Below are the code and all the weights of a small trained network. Each question names an input and a class and asks about switching units off, where a switched-off unit gives its printed mean instead of its output.

import numpy as np


def w(rows, s, z=0):
    codes = np.array(rows[::2]) - 128.0
    scale = np.full(codes.shape[1], s)
    scale[-1] = z or s
    return codes * scale


def f(y):
    return y / 2 * (1 + np.tanh(0.7978845608 * (y + 0.044715 * y**3)))


def log_softmax(a):
    a = a - a.max(-1, keepdims=True)
    return a - np.log(np.exp(a).sum(-1, keepdims=True))


def net(x, mask):
    res = np.array(x, float).reshape(1, 6) / 4 @ E
    y = f(res @ A[0][:, :-1].T + A[0][:, -1])
    res = res + np.where(mask, y, B[0][:, -1]) @ B[0][:, :-1]
    return log_softmax(res[-1] @ U[:, :-1].T + U[:, -1])


A, B = {}, {}
E = w([
[166,132,57,56,106,245,181],'x0',
[153,172,153,35,28,155,114],'x1',
[124,18,203,120,124,93,134],'x2',
[142,77,95,190,15,81,193],'x3',
[57,187,237,131,47,201,170],'x4',
[195,182,146,137,188,60,255],'x5',
],0.0069)
A[0] = w([
[81,213,164,38,109,188,85,233],'n1',
[70,68,148,204,100,163,181,187],'n2',
[168,123,89,161,214,138,180,211],'n3',
[97,134,169,171,222,44,134,195],'n4',
[81,71,60,188,209,117,76,179],'n5',
[145,74,120,176,201,87,55,252],'n6',
[135,48,148,179,42,162,179,183],'n7',
[165,104,1,92,192,142,149,236],'n8',
[42,118,202,189,73,145,207,219],'n9',
[175,169,88,25,97,168,144,202],'n10',
[117,120,220,169,145,58,160,171],'n11',
[66,240,108,181,95,142,161,156],'n12',
[205,137,43,95,113,120,164,147],'n13',
[69,71,89,162,75,104,34,205],'n14',
[246,117,65,120,157,135,180,179],'n15',
[132,170,192,20,76,240,102,185],'n16',
[229,122,59,71,100,101,143,222],'n17',
[142,197,187,130,164,85,147,237],'n18',
],0.0079,0.0035)
B[0] = w([
[148,100,150,26,110,235,132,242],'n1',
[83,147,165,143,53,88,124,184],'n2',
[126,224,161,200,255,137,182,197],'n3',
[182,127,224,117,212,98,69,208],'n4',
[41,141,160,186,199,204,65,204],'n5',
[80,97,129,162,232,150,62,216],'n6',
[85,78,138,171,43,70,181,200],'n7',
[57,166,69,152,191,144,180,220],'n8',
[153,149,211,126,23,82,149,222],'n9',
[137,99,90,99,159,183,193,211],'n10',
[207,69,255,135,112,39,83,198],'n11',
[226,224,108,144,47,200,97,189],'n12',
[147,162,31,135,160,76,193,181],'n13',
[61,7,64,129,56,165,44,210],'n14',
[140,173,65,164,193,105,197,199],'n15',
[78,105,164,47,114,209,191,254],'n16',
[142,92,35,128,160,76,169,196],'n17',
[198,146,145,92,175,120,123,191],'n18',
],0.007,0.0089)
U = w([
[209,94,173,138,162,80,101,143],'0',
[111,94,151,181,43,95,171,70],'1',
[108,114,134,1,122,206,182,236],'2',
[203,219,128,149,88,164,123,127],'3',
[78,59,65,150,128,149,39,175],'4',
[83,177,141,197,179,159,141,1],'5',
[156,152,43,161,146,103,234,104],'6',
],0.0092,0.0014)

Each question gives the input, the list of numbers given to net, and the class t.
The units are the neurons (one row each of A and B). Each row of codes is followed by its name. A weight is (code - 128) times the scale printed after its matrix; where a second scale follows, it is the last column's (A, B and U).
mask holds one flag per neuron, in row order. A switched-off neuron (its flag False) gives its mean, the last column of its row in B, instead of its output. The means were averaged over made-up inputs and are rounded, as every weight is.
A unit's drop is (log p(t) with every unit on - log p(t) with that unit switched off) / (log p(t) with every unit on - log p(t) with every unit switched off).
The circuit of an input: a set's keep is (log p(t) with only the set's units on - log p(t) with every unit switched off) / (log p(t) with every unit on - log p(t) with every unit switched off). Starting from the 12 units with the biggest drops (on a tie, the unit counted first), units are removed one at a time, each time the one whose removal leaves the highest keep (on an exact tie, the one counted first), for as long as the keep stays at least 0.8.
circuit, biggest first: the units of the circuit, biggest drop first
unit that matters most: the unit with the biggest drop
k most important neurons: the k neurons with the biggest drops, biggest first
drop of u: that unit's drop, to one decimal
input [-4,1,0,8,-7,-1], class 4: unit that matters most	n14
input [4,-1,-8,4,-1,-6], class 6: circuit, biggest first	n13, n8
input [7,-5,-2,-4,-6,-4], class 5: circuit, biggest first	n5, n3
input [5,2,-5,7,-5,-8], class 6: 2 most important neurons	n13, n17
input [6,-3,-1,8,8,6], class 1: 2 most important neurons	n7, n9
input [-3,-5,5,1,5,-6], class 1: 3 most important neurons	n9, n2, n7
input [1,-8,7,1,5,3], class 0: 2 most important neurons	n4, n11
input [-3,-3,4,-6,-8,8], class 5: drop of n3	0.8
input [-3,-6,5,-2,-6,5], class 5: drop of n6	0.4
input [-5,1,-4,0,7,1], class 3: drop of n12	0.4
